Below are the code and all the weights of a small trained network. Each question names an input and a class and asks about switching units off, where a switched-off unit gives its printed mean instead of its output.

import numpy as np


def w(rows, s, z=0):
    codes = np.array(rows[::2]) - 128.0
    scale = np.full(codes.shape[1], s)
    scale[-1] = z or s
    return codes * scale


def norm(h):
    return h / np.sqrt((h * h).mean(-1, keepdims=True) + 1e-5)


def f(y):
    return np.maximum(y, 0)


def log_softmax(a):
    a = a - a.max(-1, keepdims=True)
    return a - np.log(np.exp(a).sum(-1, keepdims=True))


def net(x, mask):
    res = np.array(x, float).reshape(1, 6) / 4 @ E
    u = 0
    for l in range(3):
        y = f(norm(res) @ A[l][:, :-1].T + A[l][:, -1])
        res = res + np.where(mask[u : u + 3], y, B[l][:, -1]) @ B[l][:, :-1]
        u += 3
    return log_softmax(norm(res)[-1] @ U[:, :-1].T + U[:, -1])


A, B = {}, {}
E = w([
[19,145,111,137,156,158],'x0',
[170,249,22,167,213,23],'x1',
[109,126,138,170,172,218],'x2',
[119,2,8,181,93,124],'x3',
[120,93,74,208,94,189],'x4',
[99,7,201,125,17,79],'x5',
],0.0038)
A[0] = w([
[53,3,61,178,213,109,105],'L0N0',
[205,232,235,70,156,94,1],'L0N1',
[93,113,106,15,117,211,121],'L0N2',
],0.0031,0.0027)
B[0] = w([
[183,117,161,155,78,122,250],'L0N0',
[255,111,87,219,36,173,229],'L0N1',
[35,95,96,85,238,79,210],'L0N2',
],0.0057,0.0017)
A[1] = w([
[97,40,169,4,171,139,112],'L1N0',
[32,115,194,187,145,217,63],'L1N1',
[128,67,254,129,158,189,4],'L1N2',
],0.0054,0.0034)
B[1] = w([
[134,114,85,65,194,112,252],'L1N0',
[22,182,102,88,59,199,237],'L1N1',
[121,82,216,2,76,134,213],'L1N2',
],0.0077,0.0027)
A[2] = w([
[199,188,201,49,69,145,39],'L2N0',
[33,150,123,145,120,194,3],'L2N1',
[113,207,102,59,40,3,43],'L2N2',
],0.0061,0.0038)
B[2] = w([
[205,131,164,104,73,143,251],'L2N0',
[5,254,63,236,43,200,197],'L2N1',
[87,95,211,211,191,125,239],'L2N2',
],0.0095,0.0023)
U = w([
[169,13,47,178,65,105,126],'0',
[173,213,51,166,237,117,155],'1',
[249,174,195,116,127,113,182],'2',
[98,88,168,190,198,42,142],'3',
[106,95,92,30,194,83,3],'4',
[115,66,191,9,83,162,95],'5',
[37,174,90,132,81,197,196],'6',
],0.015,0.0026)

Each question gives the input, the list of numbers given to net, and the class t.
The units are the neurons (one row each of A and B). Each row of codes is followed by its name. A weight is (code - 128) times the scale printed after its matrix; where a second scale follows, it is the last column's (A, B and U).
mask holds one flag per neuron, layer by layer. A switched-off neuron (its flag False) gives its mean, the last column of its row in B, instead of its output. The means were averaged over made-up inputs and are rounded, as every weight is.
A unit's drop is (log p(t) with every unit on - log p(t) with that unit switched off) / (log p(t) with every unit on - log p(t) with every unit switched off).
The circuit of an input: a set's keep is (log p(t) with only the set's units on - log p(t) with every unit switched off) / (log p(t) with every unit on - log p(t) with every unit switched off). Starting from all 9 units, units are removed one at a time, each time the one whose removal leaves the highest keep (on an exact tie, the one counted first), for as long as the keep stays at least 0.8.
units of the circuit, in order: the units of the circuit, biggest drop first
k most important neurons of layer l: the k neurons of layer l with the biggest drops, biggest first
drop of u: that unit's drop, to one decimal
input [-4,-6,-2,1,-6,-7], class 4: units of the circuit, in order	(L0N2 L1N0)
input [7,3,0,0,-7,4], class 3: units of the circuit, in order	(L2N2)
input [-5,-3,-8,-5,5,4], class 2: units of the circuit, in order	(L2N0 L1N1)
input [3,-7,-8,4,2,-1], class 4: units of the circuit, in order	(L1N0 L0N2 L0N1 L2N0)
input [6,-2,-8,2,-2,7], class 3: units of the circuit, in order	(L2N2 L1N2 L2N0)
input [7,8,2,2,-8,2], class 3: 2 most important neurons of layer 2	(L2N2 L2N1)
input [5,1,6,7,7,6], class 6: 2 most important neurons of layer 2	(L2N1 L2N0)
input [1,4,-1,-7,2,-2], class 2: units of the circuit, in order	(L0N1 L2N0)
input [2,-8,-1,5,5,0], class 6: units of the circuit, in order	(L1N1 L2N1)
input [-6,-8,-7,7,-4,-2], class 4: drop of L0N0	0.1
input [-8,4,-6,3,-4,-1], class 3: drop of L2N2	0.7
input [5,2,-6,-3,0,-1], class 3: drop of L0N1	0.0
input [-3,-4,4,4,6,-1], class 6: drop of L0N1	0.3
input [-2,-1,-7,0,-2,6], class 3: units of the circuit, in order	(L2N2)
